[[116 127 129 101 117]
 [ 99 144 150 113 135]
 [129 130 119 111 135]]
->
[[117 116 127 129 101]
 [135  99 144 150 113]
 [135 129 130 119 111]]

[[130 127 124 133 131 141 125]
 [122 129 125 130 128 144 128]
 [132 126 129 128  99 128 130]]
->
[[125 130 127 124 133 131 141]
 [128 122 129 125 130 128 144]
 [130 132 126 129 128  99 128]]

[[126 125 124 151 150 127 149 126 125 123 145 127 138 126 121 150]
 [137 130 131 122 123 136 123 137 119 138 123 133 124 139 121 124]
 [125 128 128 129 129 124 130 125 128 127 131 125 131 124 128 130]
 [138 130 130 122 123 138 123 138 120 138 122 135 123 140 120 123]
 [141 130 131 118 118 141 118 140 120 139 118 137 120 143 121 119]]
->
[[150 126 125 124 151 150 127 149 126 125 123 145 127 138 126 121]
 [124 137 130 131 122 123 136 123 137 119 138 123 133 124 139 121]
 [130 125 128 128 129 129 124 130 125 128 127 131 125 131 124 128]
 [123 138 130 130 122 123 138 123 138 120 138 122 135 123 140 120]
 [119 141 130 131 118 118 141 118 140 120 139 118 137 120 143 121]]

[[147 104 129]
 [101 111 146]
 [145 105 130]
 [106 109 144]
 [149 143 114]
 [111 153 126]
 [111 148 128]
 [145 101 131]]
->
[[129 147 104]
 [146 101 111]
 [130 145 105]
 [144 106 109]
 [114 149 143]
 [126 111 153]
 [128 111 148]
 [131 145 101]]

[[126 116 126 150 119 144 137 127 116 124 121]
 [126 137 125 112 140 114 120 134 138 124 134]
 [130 134 130 120 129 124 126 126 133 132 131]
 [127 131 126 120 136 120 123 134 132 124 131]
 [125 129 124 120 135 119 122 135 131 123 130]
 [131 129 130 115 128 117 119 128 128 131 129]
 [124 124 125 147 126 143 139 128 124 124 125]]
->
[[121 126 116 126 150 119 144 137 127 116 124]
 [134 126 137 125 112 140 114 120 134 138 124]
 [131 130 134 130 120 129 124 126 126 133 132]
 [131 127 131 126 120 136 120 123 134 132 124]
 [130 125 129 124 120 135 119 122 135 131 123]
 [129 131 129 130 115 128 117 119 128 128 131]
 [125 124 124 125 147 126 143 139 128 124 124]]

[[111 146 100]
 [152 157 131]
 [147 122 151]]
->
[[100 111 146]
 [131 152 157]
 [151 147 122]]

[[107 121 120 146 149 148 136 142 134 116 130 134 106 154 126 139]
 [153 104 129 108 104 150 115 109 135 137 127 145 149 118 115 144]
 [136 105 137 154 129 119 124 137 123 111 148 138 132 134 126 128]
 [148 107 142 128 124 127 147 108 111 135 115 133 106 111 112 128]
 [104 131 133 118 103 137 124 149 136 116 153 144 137 141 104 144]]
->
[[139 107 121 120 146 149 148 136 142 134 116 130 134 106 154 126]
 [144 153 104 129 108 104 150 115 109 135 137 127 145 149 118 115]
 [128 136 105 137 154 129 119 124 137 123 111 148 138 132 134 126]
 [128 148 107 142 128 124 127 147 108 111 135 115 133 106 111 112]
 [144 104 131 133 118 103 137 124 149 136 116 153 144 137 141 104]]
---
[[130 125 120 121 123 124 121 136 132 129 129 139 121 128]
 [105 119 128 126 144 117 130 139 134 128 120 121 126 134]
 [139 138 120 137 120 134 119 124 126 141 131 128 118 130]
 [129 137 127 125 133 140 128 131 121 119 141 136 124 117]
 [127 125 126 129 118 120 119 136 145 127 131 132 126 133]
 [142 135 127 125 129 134 135 139 120 145 131 140 133 128]]
->
[[105 119 128 126 144 117 130 139 134 128 120 121 126 134]
 [129 137 127 125 133 140 128 131 121 119 141 136 124 117]
 [142 135 127 125 129 134 135 139 120 145 131 140 133 128]]

[[147 123 121 150 127 113 145 115 112 131 118]
 [131 111 105 133 134 135 131 107 127 133 103]]
->
[[131 111 105 133 134 135 131 107 127 133 103]]

[[137 115 115 108 127 132 118 124 133 123 134]
 [133 119 130 130 122 124 133 124 127 128 126]
 [135 126 141 120 129 127 119 124 128 128 129]
 [121 141 128 119 130 122 142 126 129 128 130]
 [122 124 114  99 127 133 131 131 127 126 107]
 [128 131 127 138 129 131 121 131 141 125 136]
 [139 127 134 143 125 143 126 126 123 127 132]]
->
[[133 119 130 130 122 124 133 124 127 128 126]
 [121 141 128 119 130 122 142 126 129 128 130]
 [128 131 127 138 129 131 121 131 141 125 136]]

[[124 117 121 131 113]
 [120 117 113 131 148]
 [137 119 113 133 143]
 [137 113 124 126 135]
 [124 123 112 140 114]
 [132 119 125 139 127]
 [141 127 106 124 132]
 [118 114 135 132 143]
 [136 115 134 103 123]
 [128 119 134 128 127]
 [120 114 135 136 120]]
->
[[120 117 113 131 148]
 [137 113 124 126 135]
 [132 119 125 139 127]
 [118 114 135 132 143]
 [128 119 134 128 127]]

[[125 122 126 131 126 122 128 126]
 [124 124 127 123 128 119 127 132]
 [120 132 128 129 128 135 131 135]
 [124 129 127 126 124 139 127 130]
 [123 132 130 126 126 129 124 103]
 [125 128 128 127 129 128 128 151]
 [123 128 127 129 132 137 129 128]
 [122 128 129 121 133 121 128 127]
 [125 129 127 125 126 139 131 129]
 [125 135 127 130 128 136 132 125]
 [124 132 126 130 127 121 127 135]]
->
[[124 124 127 123 128 119 127 132]
 [124 129 127 126 124 139 127 130]
 [125 128 128 127 129 128 128 151]
 [122 128 129 121 133 121 128 127]
 [125 135 127 130 128 136 132 125]]

[[115 123 151 120 145 137 127 116 121 121 127 126 126]
 [137 119 113 141 115 120 135 138 119 135 135 135 135]
 [133 126 122 129 125 127 126 132 127 130 127 127 127]
 [131 118 122 138 121 124 137 133 116 131 135 136 136]
 [130 119 120 138 119 122 137 132 118 132 136 136 136]
 [131 140 112 128 115 117 128 129 142 130 128 129 129]
 [123 114 149 127 145 140 129 124 113 125 128 128 128]]
->
[[137 119 113 141 115 120 135 138 119 135 135 135 135]
 [131 118 122 138 121 124 137 133 116 131 135 136 136]
 [131 140 112 128 115 117 128 129 142 130 128 129 129]]
---
[[138 129 134 143 136]
 [146 133 134  98 140]
 [116 133 108 141 138]
 [138 155 148 124 147]
 [138 150 125 125 138]]
->
[[129 134]
 [133 134]]

[[117 129 153 114]
 [124 120 124 123]
 [147 149 127 132]
 [117 119 104 158]]
->
[[129 153]
 [120 124]]

[[112 129 112]
 [120 116 110]
 [154 130 136]
 [148 122 121]]
->
[[129 112]
 [116 110]]

[[133 141 137]
 [145 151 139]]
->
[[141 137]
 [151 139]]

[[155 144 121 123 128]
 [114 118 146 148 133]
 [115 121 125 122 123]
 [119 118 148 151 135]]
->
[[144 121]
 [118 146]]

[[140 139 149 134]
 [141 118 139 128]
 [127 100 111 119]
 [146 128 153 133]
 [142 110 136 126]]
->
[[139 149]
 [118 139]]

[[140 134 119]
 [140 135 117]
 [135 144 111]
 [158 157 114]]
->
[[134 119]
 [135 117]]

[[123 123 122 124]
 [121 122 118 114]
 [125 120 122 120]
 [123 135 122 122]
 [116 127 113 106]]
->
[[123 122]
 [122 118]]
